In the rows, 100 means zero.
Each row of numbers belongs to one of the elements below and depends on some of the facts about them. Some rows are named. Which element is each other row?

There are 3 kinds of fact about the elements: lako, perenon, darek.
lako 604 <- bafek, brekim, brunin, gefler, gupes, lezoklir, nunim, pakun, riplo, stubrek, vavis, zotul
lako 369 <- biplos, bodra, briplel, budu, dagru, drapom, fani, fazok, flakeklus, flegril, flokli, gemodrom, kedi, klastus, klofal, legok, lisku, luso, milum, mipalik, pater, pliska, plodru, plosik, posipluk, regas, sediski, sigutrol, stedonus, steflu, stetun, susam, sutrul, taflipla, tebe, travir, truni, tuvi, vadrikler, vipos, vuban, zotim
lako 406 <- bisko, brefe, brido, brodrul, deral, drarople, drekofik, droflas, fepak, flimus, gibropir, ginek, giskir, grosi, karo, kiruflek, lafuzi, mezas, mopo, nuflakal, pebrir, pifal, plabror, plaplem, potom, trovim, vigren, zabel, zitri
lako 752 <- bragan, brorok, flaguk, flebron, flirem, guzupar, kilan, klezar, kogru, lupam, pibrek, roper, sazu, skeplo, vali, zive, zogul
lako 297 <- brubrirek, dafli, dofa, fostus, fumon, klade, klidol, kliven, lugri, naplu, rize, sketruk, stedun, tigo, tredru, trozudro, truskon
biplos perenon: zive, nunim, mezas, pebrir, sketruk
bodra perenon: sigutrol
bragan perenon: tebe, fazok, ginek, briplel
brefe perenon: lezoklir, zive, mezas, flakeklus
brido perenon: skeplo, briplel
brodrul perenon: plodru
budu perenon: droflas, flirem, nunim
dafli perenon: sketruk, susam
fani perenon: plaplem, brubrirek, klastus
fepak perenon: lisku
flegril perenon: stedun, brorok, regas
flimus perenon: sediski, vali, luso, trovim
flokli perenon: drarople
gefler perenon: flebron, sigutrol
gibropir perenon: drekofik, susam
giskir perenon: brunin
kedi perenon: plodru, pebrir, dagru
klidol perenon: stetun, zive, pifal
kliven perenon: pater, taflipla, klezar, nunim, luso, klade
klofal perenon: kiruflek, mopo, nuflakal
kogru perenon: riplo, roper
lafuzi perenon: pibrek
lugri perenon: fumon, drapom
lupam perenon: travir, zive
mipalik perenon: zitri
plosik perenon: gemodrom, vavis
sazu perenon: pibrek, grosi, luso
steflu perenon: truskon, vadrikler, vavis, truni, stedonus, zabel
stubrek perenon: plaplem, zotim
tredru perenon: luso, ginek, naplu, nuflakal
trozudro perenon: pakun, kiruflek
zotul perenon: regas, legok
[bafek, brefe, brorok, droflas, fepak, flaguk, flakeklus, flirem, giskir, klezar, klidol, potom, riplo, sediski, sutrul, tebe, trovim, vali] darek a
[biplos, dafli, deral, drekofik, fostus, gibropir, klofal, kogru, lisku, pakun, sazu, taflipla, vuban, zabel] darek b
[bisko, dagru, drapom, drarople, fazok, fumon, kedi, kilan, lafuzi, lezoklir, lupam, luso, nunim, plosik, posipluk, regas, rize, skeplo, stedun, tredru, truskon, zotim] darek c
[bodra, brekim, brodrul, gemodrom, grosi, karo, klastus, legok, milum, nuflakal, plaplem, roper, stedonus, stubrek, trozudro, truni] darek f
[bragan, dofa, fani, flegril, ginek, kiruflek, klade, kliven, pater, plabror, stetun, vavis, vipos, zogul] darek d
[brido, brubrirek, brunin, flebron, flokli, gupes, mezas, mipalik, mopo, naplu, pifal, pliska, steflu, vadrikler, vigren, zitri] darek e
[briplel, budu, flimus, gefler, guzupar, lugri, pebrir, pibrek, plodru, sigutrol, sketruk, susam, tigo, travir, tuvi, zive, zotul] darek g

Some rows with their names:
zive: [99 96 104 96 97 103 100 100 94 96 97 106 98 88 105 100 112 118 94 108 115 105 93 102 110 97 100 97 113 96 97 85 96 97 104 82 80 94 91 105 104 104 101 112 102 92 96]
trozudro: [101 86 97 95 81 112 89 111 92 82 92 112 117 110 106 117 75 113 87 98 111 101 90 98 90 99 76 111 111 96 99 94 123 103 105 92 61 112 131 106 78 98 112 97 78 72 96]
dofa: [108 107 94 97 94 115 125 96 113 111 103 121 95 116 84 92 82 119 99 89 117 99 102 92 94 94 73 117 99 119 113 109 118 95 99 98 45 104 124 108 66 94 104 95 88 82 94]
flebron: [101 107 100 105 114 102 85 99 90 93 92 103 95 77 75 91 103 114 95 101 128 80 92 108 115 96 110 102 92 105 96 105 100 95 88 91 84 112 111 98 107 114 80 99 94 93 86]
regas: [97 99 106 94 114 118 90 92 96 82 110 103 94 99 99 81 95 94 98 110 96 99 97 102 83 108 95 121 103 89 115 97 72 108 121 104 102 105 102 108 81 119 114 104 93 111 90]
lupam: [105 101 105 100 107 100 80 100 91 99 101 99 105 107 104 110 76 85 97 113 99 87 91 100 97 106 89 103 98 96 100 95 111 104 107 100 94 106 112 110 84 85 107 91 82 98 105]
tredru: [105 92 100 98 88 117 90 103 96 88 98 114 110 111 99 116 71 98 92 98 107 92 91 96 93 106 69 114 108 102 106 99 119 104 106 101 55 114 131 104 68 95 115 90 74 75 95]
dafli: [105 100 92 98 88 117 94 102 111 104 95 116 113 118 99 109 79 111 96 92 110 102 97 96 97 93 74 111 111 110 108 102 124 102 104 91 53 105 128 115 63 92 111 100 79 74 102]
pebrir: [88 90 95 102 86 96 107 104 104 97 99 83 105 86 109 103 124 101 100 100 94 115 103 104 115 93 124 85 108 93 98 96 92 101 103 101 120 92 78 90 127 113 92 105 118 117 105]
kogru: [108 104 99 95 94 86 108 102 104 125 101 104 105 119 118 116 86 98 106 112 93 108 95 97 101 94 74 91 106 103 90 87 120 97 104 93 87 93 96 116 89 67 113 99 91 86 115]
grosi: [89 95 106 100 89 94 93 105 88 91 97 80 111 96 111 107 116 89 94 104 92 108 100 99 102 101 122 90 105 84 92 97 87 103 104 116 125 87 86 81 120 111 99 103 111 119 96]
giskir: [97 96 78 102 95 83 120 121 120 113 107 92 100 117 109 98 103 89 116 114 64 104 106 107 84 91 98 99 97 95 112 106 111 86 92 113 147 103 83 97 115 76 104 89 109 120 116]
gupes: [102 95 93 101 107 92 102 105 107 99 92 95 95 89 102 97 110 98 106 96 90 93 101 108 102 103 112 96 97 98 98 98 97 94 91 95 138 99 90 95 123 99 90 101 114 104 109]
plaplem: [80 100 118 91 83 79 91 120 90 85 90 81 111 95 104 108 133 96 98 116 88 110 112 98 96 87 108 90 92 83 95 125 87 105 100 116 123 119 63 82 117 101 93 103 104 120 94]
karo: [92 93 97 103 87 90 83 107 93 94 99 78 113 99 109 109 108 86 95 106 84 108 103 103 99 101 118 89 100 81 94 100 98 103 101 113 134 95 88 91 117 107 97 101 106 118 103]
trovim: [98 100 94 105 100 94 119 100 104 109 106 85 90 98 95 94 113 89 106 96 90 101 108 99 109 99 122 92 93 98 103 106 92 93 93 121 123 86 90 80 122 108 97 91 121 123 100]
skeplo: [101 107 118 99 107 102 91 90 83 95 103 101 95 103 104 102 94 91 95 108 108 94 92 93 101 104 91 101 101 97 97 91 92 104 109 105 78 100 97 97 93 102 112 92 91 98 92]
riplo: [102 101 108 104 98 78 134 95 101 122 106 100 86 105 115 103 106 90 113 98 81 105 108 94 96 101 98 87 100 105 90 92 97 93 90 108 115 87 76 85 127 84 117 93 127 106 107]
brunin: [94 93 99 94 99 83 125 112 107 104 106 101 92 99 116 93 118 106 114 105 79 105 103 104 88 95 100 99 103 95 103 92 86 86 96 97 136 103 67 92 123 91 110 102 122 108 106]
brodrul: [91 89 94 102 85 91 84 115 97 91 97 78 119 103 115 114 100 83 97 106 79 103 101 106 99 102 115 89 101 80 93 100 106 102 99 111 147 97 98 98 118 99 93 98 101 117 110]

Rows to name:
No name comes twice in this set of rows, the named rows included.
[101 100 82 111 102 92 104 110 114 110 102 83 100 105 100 101 99 86 109 99 79 94 104 108 101 99 118 94 92 97 103 106 110 93 85 115 141 96 99 94 119 97 89 88 110 120 113]	brefe
[109 83 82 95 104 98 105 116 120 96 109 111 93 106 114 100 89 116 109 108 86 90 95 111 80 104 89 111 108 93 113 85 109 86 95 81 130 106 104 118 97 85 108 102 103 92 114]	mipalik
[91 97 109 92 85 96 119 116 100 82 87 123 94 92 85 102 113 138 97 97 126 94 100 96 88 80 67 116 101 109 113 121 106 89 91 91 40 137 93 92 81 96 105 99 92 70 83]	brubrirek
[102 99 115 98 92 114 98 91 86 81 97 113 99 102 93 111 90 104 90 94 121 96 95 89 99 103 79 110 104 105 109 102 106 106 110 104 38 106 121 90 72 114 118 93 86 81 79]	truskon
[108 96 90 101 93 111 115 105 104 96 99 121 97 111 90 103 75 113 100 89 115 85 95 99 92 96 76 120 103 110 113 102 128 91 90 95 61 110 131 104 77 93 108 90 86 75 97]	klidol
[86 100 128 86 92 84 84 114 84 84 86 103 108 96 98 105 117 108 96 115 105 102 101 93 88 90 86 102 93 94 94 119 84 103 105 99 93 133 74 96 97 94 102 111 92 92 86]	klastus
[101 91 90 98 97 99 89 106 108 97 91 102 112 93 109 108 95 111 98 99 100 100 95 108 104 102 100 97 110 99 94 87 108 99 101 77 107 106 104 117 99 96 92 106 96 84 110]	budu
[146 84 106 104 94 103 85 108 116 78 99 103 84 95 114 131 106 120 94 93 109 50 109 84 110 111 134 92 99 100 109 107 125 97 78 74 137 90 123 110 81 83 90 97 104 86 116]	flokli
[106 110 101 99 97 119 131 89 107 111 105 122 91 113 83 90 89 117 100 89 123 105 103 87 98 92 76 117 101 118 109 104 111 98 102 102 37 98 121 99 72 96 112 98 97 84 85]	klade
[96 92 84 106 95 93 102 110 105 102 100 87 97 91 102 99 119 98 106 99 88 97 102 108 103 95 122 93 98 95 102 100 102 90 87 104 132 96 90 87 124 104 89 96 116 115 108]	vigren
[91 96 100 104 94 92 91 102 100 97 103 77 104 103 106 107 105 74 100 103 82 103 106 101 103 110 116 93 96 90 98 106 96 106 107 120 129 95 94 91 109 103 100 90 101 121 104]	bisko
[104 95 90 106 107 97 96 104 105 96 92 105 99 90 94 102 93 108 100 93 105 82 98 107 101 100 101 102 100 104 98 96 109 93 88 84 109 106 114 105 102 96 88 99 99 88 104]	steflu
[106 106 78 97 121 120 101 96 124 110 114 109 95 113 83 74 82 106 108 105 98 98 101 106 82 99 94 126 89 100 121 105 98 101 109 98 116 103 119 126 76 100 94 104 91 117 109]	flegril

The same elements again, as new rows of numbers:
Known rows:
naplu: [89 78 135 149 145 117 141 129 110 73 119 122 37 137 96 84 119 116 159 99 141 95 152 73 42 113 73 112 97 75 86 121 70 123 76 93 119 84 116 122 118 124 65 72 98 61]
lafuzi: [85 137 120 65 97 112 92 59 53 91 73 113 163 105 57 155 100 80 78 119 59 47 69 103 181 69 140 64 92 120 68 105 98 50 105 106 90 93 134 120 92 92 126 68 124 113]
pakun: [110 115 121 59 92 80 63 69 118 109 102 130 100 80 71 123 85 100 106 108 93 110 99 77 134 85 129 85 52 127 106 96 116 98 120 120 96 103 116 94 103 119 134 87 115 119]
lezoklir: [92 118 110 90 66 64 62 86 95 110 93 133 93 71 70 128 91 83 102 120 88 107 94 80 136 75 116 82 43 121 115 87 114 101 114 129 107 95 104 85 127 112 122 84 119 124]
kiruflek: [127 125 110 28 111 88 74 75 98 99 82 141 134 71 69 142 75 102 89 115 60 76 77 112 160 77 129 87 114 124 101 102 124 86 108 107 96 95 110 98 73 115 126 83 117 101]
kedi: [117 100 86 96 107 97 85 130 125 61 71 96 100 119 131 37 81 126 65 159 166 67 105 81 98 117 146 113 133 120 114 42 76 56 56 176 147 84 124 128 135 49 101 69 128 162]
plodru: [155 112 81 56 123 112 66 145 165 79 90 107 86 106 118 36 82 142 93 162 157 82 115 65 77 136 155 109 151 94 106 37 87 62 59 170 174 73 103 138 133 74 101 77 113 158]
biplos: [79 76 90 118 74 67 107 149 57 59 71 89 73 140 151 68 66 50 84 95 144 73 96 112 103 149 101 58 71 99 132 117 101 97 68 143 119 74 116 102 145 70 97 110 118 128]
sketruk: [113 54 135 128 130 77 123 164 110 52 101 122 40 143 131 75 86 120 155 75 154 88 163 90 40 144 85 112 94 78 130 139 89 150 47 82 113 67 133 119 126 108 51 87 84 43]
gibropir: [140 99 124 21 120 59 82 77 81 68 50 134 148 94 106 123 35 104 74 75 97 60 85 136 175 83 117 97 88 159 142 127 135 95 92 83 53 99 158 106 55 84 122 95 122 72]
bafek: [110 109 124 68 81 81 56 72 106 119 101 129 101 77 71 114 91 93 114 121 93 110 106 73 138 78 129 86 49 126 108 89 112 102 119 126 102 101 111 106 106 112 127 85 119 122]
brorok: [116 79 118 76 132 121 120 112 86 94 107 117 99 110 117 83 111 93 110 123 88 99 123 115 86 83 93 114 137 100 130 105 94 107 86 130 101 116 106 105 87 114 76 62 107 113]
sediski: [105 83 125 96 128 123 118 99 85 106 113 102 97 108 98 91 127 86 111 118 99 112 122 95 84 101 105 98 101 98 106 106 93 108 103 135 111 114 109 100 106 115 83 63 95 111]
zitri: [132 140 97 40 114 90 73 81 96 107 80 150 111 64 58 129 68 95 103 122 71 78 71 106 162 61 105 87 105 125 98 89 125 78 117 111 109 92 99 109 77 111 133 94 132 102]
stedun: [81 58 139 159 130 99 137 129 103 67 113 123 48 128 110 80 120 127 140 113 132 100 156 89 44 102 87 138 111 88 110 113 65 138 62 111 104 94 117 106 118 113 54 59 96 67]
bodra: [89 126 87 120 141 92 107 91 86 84 145 71 77 126 120 32 61 78 93 130 83 161 98 142 121 77 131 137 111 68 64 152 120 86 22 131 42 98 98 137 86 77 119 91 94 123]
skeplo: [103 91 113 90 131 114 130 116 83 85 100 118 102 108 111 97 115 96 97 123 86 95 118 119 81 71 88 120 134 103 130 104 93 100 82 127 97 116 110 88 95 117 73 49 101 112]
bragan: [105 99 115 71 138 122 128 116 88 70 101 100 112 134 120 97 102 89 97 102 94 84 116 115 89 99 108 99 130 90 113 126 96 85 70 109 91 104 125 108 94 109 85 62 94 110]
flaguk: [110 80 118 79 128 122 121 114 84 93 106 114 97 112 117 86 114 89 110 124 89 100 122 113 88 84 93 109 136 96 129 106 95 105 87 131 105 116 101 106 90 114 76 63 107 116]
vuban: [106 87 115 90 130 109 116 107 98 97 110 107 86 105 103 89 109 92 101 112 104 113 115 101 78 106 101 102 106 101 112 110 99 109 97 135 108 111 106 87 104 116 91 70 97 113]

Rows to name:
No name comes twice in this set of rows, the named rows included.
[70 107 134 83 135 164 153 90 54 76 106 73 140 166 101 126 140 64 99 93 85 57 111 98 102 109 121 59 110 78 68 139 74 56 89 102 93 107 142 121 103 111 88 51 97 116]	sazu
[54 71 157 167 133 131 161 110 72 54 107 86 87 174 100 103 140 108 133 91 136 66 154 77 62 118 108 100 86 78 68 139 48 102 62 86 91 89 156 132 124 100 58 49 89 65]	tredru
[101 118 122 65 139 151 133 117 82 90 117 94 117 140 89 123 136 76 122 105 74 76 119 92 80 108 110 68 124 61 82 129 89 74 86 99 119 96 120 119 111 130 75 55 83 108]	pibrek
[104 93 124 89 142 116 127 96 87 78 102 85 112 137 112 88 103 91 93 96 118 96 117 104 94 112 116 93 94 105 101 127 95 88 83 117 83 109 141 105 99 98 93 69 94 104]	klofal
[109 123 94 91 147 113 122 114 93 89 126 116 71 109 106 70 87 85 113 126 79 127 103 126 92 62 78 124 135 81 101 120 112 89 64 119 86 108 90 113 83 113 97 74 110 112]	flebron
[61 68 144 151 121 123 146 131 88 57 114 93 65 168 110 99 126 99 142 87 137 70 148 72 54 145 109 84 92 63 73 140 59 112 62 92 111 74 133 128 134 108 65 71 88 72]	kliven
[86 58 134 141 131 105 131 137 117 68 122 120 41 132 114 83 113 122 147 103 130 104 155 82 40 126 97 120 113 72 101 123 72 136 64 107 115 85 109 110 121 122 62 74 89 71]	dofa
[118 135 89 54 94 81 73 91 83 109 80 152 97 61 62 133 68 79 106 122 66 79 64 106 161 69 94 73 97 119 98 91 126 83 120 117 119 84 84 103 91 112 132 103 137 109]	pifal
[106 165 95 80 98 59 37 77 109 105 144 100 81 100 75 67 34 85 114 130 64 165 84 109 165 64 163 113 60 79 56 137 148 73 35 112 49 76 107 148 98 82 160 109 106 124]	gefler
[100 93 103 98 114 97 112 125 92 96 110 107 73 104 106 95 105 77 105 111 98 114 111 102 77 116 98 88 100 87 115 114 104 113 92 136 121 99 93 82 122 119 87 79 93 114]	stetun
[113 102 99 92 111 95 102 143 91 100 114 109 67 105 100 92 100 73 121 111 99 114 115 97 73 125 97 77 96 73 113 116 112 113 84 128 132 85 92 95 131 119 84 85 87 110]	travir
[143 134 87 23 85 79 41 115 114 98 73 147 111 67 78 115 58 107 98 139 82 65 73 93 157 102 140 75 124 109 106 67 123 73 96 131 147 66 89 122 104 94 129 102 131 126]	pebrir
[113 133 86 59 83 72 71 102 79 102 71 151 93 66 72 129 59 70 103 119 76 71 61 108 163 80 94 62 89 119 107 90 128 82 116 119 126 78 85 104 98 104 131 111 141 113]	mezas
[116 124 109 60 92 70 60 73 119 92 90 116 114 93 87 107 66 101 99 101 111 98 102 82 148 91 138 87 44 122 102 106 120 90 96 109 85 90 128 117 103 97 135 94 112 118]	stubrek

Now the same elements, written a new way:
Named rows:
posipluk: [97 106 72 98 86 122 96 102 101 109 108 95 108 106 90 101 112 107 113 106 102 103 98 89 83 101]
mipalik: [92 93 75 95 103 100 79 94 102 93 103 94 109 107 93 106 100 104 111 108 100 92 103 93 88 103]
nuflakal: [103 100 87 105 120 91 105 104 105 98 97 104 102 98 108 96 107 101 84 100 112 97 82 101 114 105]
sigutrol: [102 101 11 105 102 109 91 103 96 103 112 102 88 128 105 114 115 91 136 96 96 77 103 91 92 96]
vuban: [98 104 71 100 94 98 92 103 108 102 108 94 106 111 93 101 112 103 116 112 115 103 105 92 85 105]
sutrul: [103 98 67 99 98 114 98 98 100 103 107 91 106 105 95 103 118 106 120 105 98 98 90 92 87 100]
legok: [104 100 64 104 117 101 93 94 103 101 112 96 106 105 89 101 112 103 112 113 112 95 97 97 88 100]
sediski: [102 96 69 97 92 113 97 99 101 102 107 92 107 106 95 103 122 106 118 104 103 98 89 92 90 101]
regas: [96 104 69 101 90 116 100 98 101 108 106 95 111 104 88 101 107 109 108 109 98 100 102 91 77 101]
tuvi: [107 96 70 103 114 102 93 95 102 100 112 93 104 106 96 100 119 101 120 107 109 92 94 95 91 103]
mezas: [99 110 118 103 120 97 101 114 103 99 98 97 98 106 111 106 101 105 100 100 105 108 82 95 111 109]
drapom: [97 106 70 99 84 122 97 101 101 108 108 95 108 105 90 101 112 107 111 106 101 102 99 90 83 101]
plabror: [96 113 91 102 102 103 106 111 104 104 97 103 100 98 104 100 99 104 85 101 103 109 87 96 107 105]
klastus: [104 100 65 104 115 101 93 95 102 102 111 96 104 105 90 101 113 103 112 112 112 95 97 96 89 100]
brunin: [100 115 119 108 87 79 117 91 105 90 93 106 92 111 113 102 94 107 92 91 103 114 83 98 116 109]
luso: [94 96 69 89 59 127 88 102 102 106 108 97 114 107 97 95 132 106 105 97 120 104 90 93 98 100]
vadrikler: [99 102 65 100 101 103 96 100 105 99 108 94 105 108 90 102 114 105 118 111 107 100 98 93 86 103]
bafek: [105 112 121 107 83 90 119 91 100 94 93 103 93 108 118 103 99 108 97 86 95 113 76 97 116 108]
kilan: [94 113 110 102 87 115 108 98 106 116 93 96 100 109 93 100 105 106 103 93 102 105 91 99 103 103]
fepak: [95 93 102 98 111 101 95 101 98 94 89 99 104 97 112 105 92 103 91 94 83 93 85 94 108 107]

Rows to name:
No name comes twice in this set of rows, the named rows included.
[98 121 133 107 77 100 115 96 98 102 96 105 95 110 117 105 93 110 92 87 101 121 82 94 115 109]	lezoklir
[98 120 113 108 78 87 117 92 104 97 93 108 94 107 110 102 89 108 83 93 103 118 87 97 114 106]	vavis
[92 111 91 90 76 127 71 93 102 99 108 86 102 87 86 99 92 98 115 101 86 100 105 82 93 106]	kedi
[90 100 122 94 110 104 64 101 98 98 109 88 108 112 99 113 95 103 119 111 110 105 107 88 95 109]	biplos
[91 95 100 99 115 90 94 102 103 91 89 101 105 99 108 102 88 103 85 99 93 95 92 96 108 109]	brido
[104 104 164 107 141 104 88 100 98 113 102 89 96 121 108 116 109 104 123 98 118 104 83 101 117 107]	zive
[105 101 107 107 118 95 103 92 108 107 96 94 96 110 98 99 112 99 111 94 109 94 87 104 109 104]	guzupar
[104 100 81 99 102 118 95 101 98 104 109 90 106 109 96 108 118 107 123 106 100 101 90 91 89 101]	flakeklus
[85 101 110 97 93 102 90 90 106 107 86 99 106 109 92 104 92 104 89 97 101 97 99 104 107 102]	bragan
[102 94 102 99 94 100 95 93 109 104 96 96 100 111 103 94 129 97 108 87 123 95 81 106 123 103]	pibrek
[100 115 122 110 83 73 117 94 108 93 93 107 95 112 116 99 90 106 89 92 110 118 92 99 113 112]	pakun
[92 95 33 99 105 106 74 96 94 97 108 102 96 120 101 115 100 93 120 101 95 77 108 92 96 94]	bodra
[96 108 66 97 85 113 91 102 104 107 110 96 107 107 88 102 114 106 109 110 112 106 99 93 89 99]	pater
[88 101 114 101 98 87 88 93 109 103 87 96 102 114 98 104 91 100 100 97 104 97 105 102 105 108]	kogru

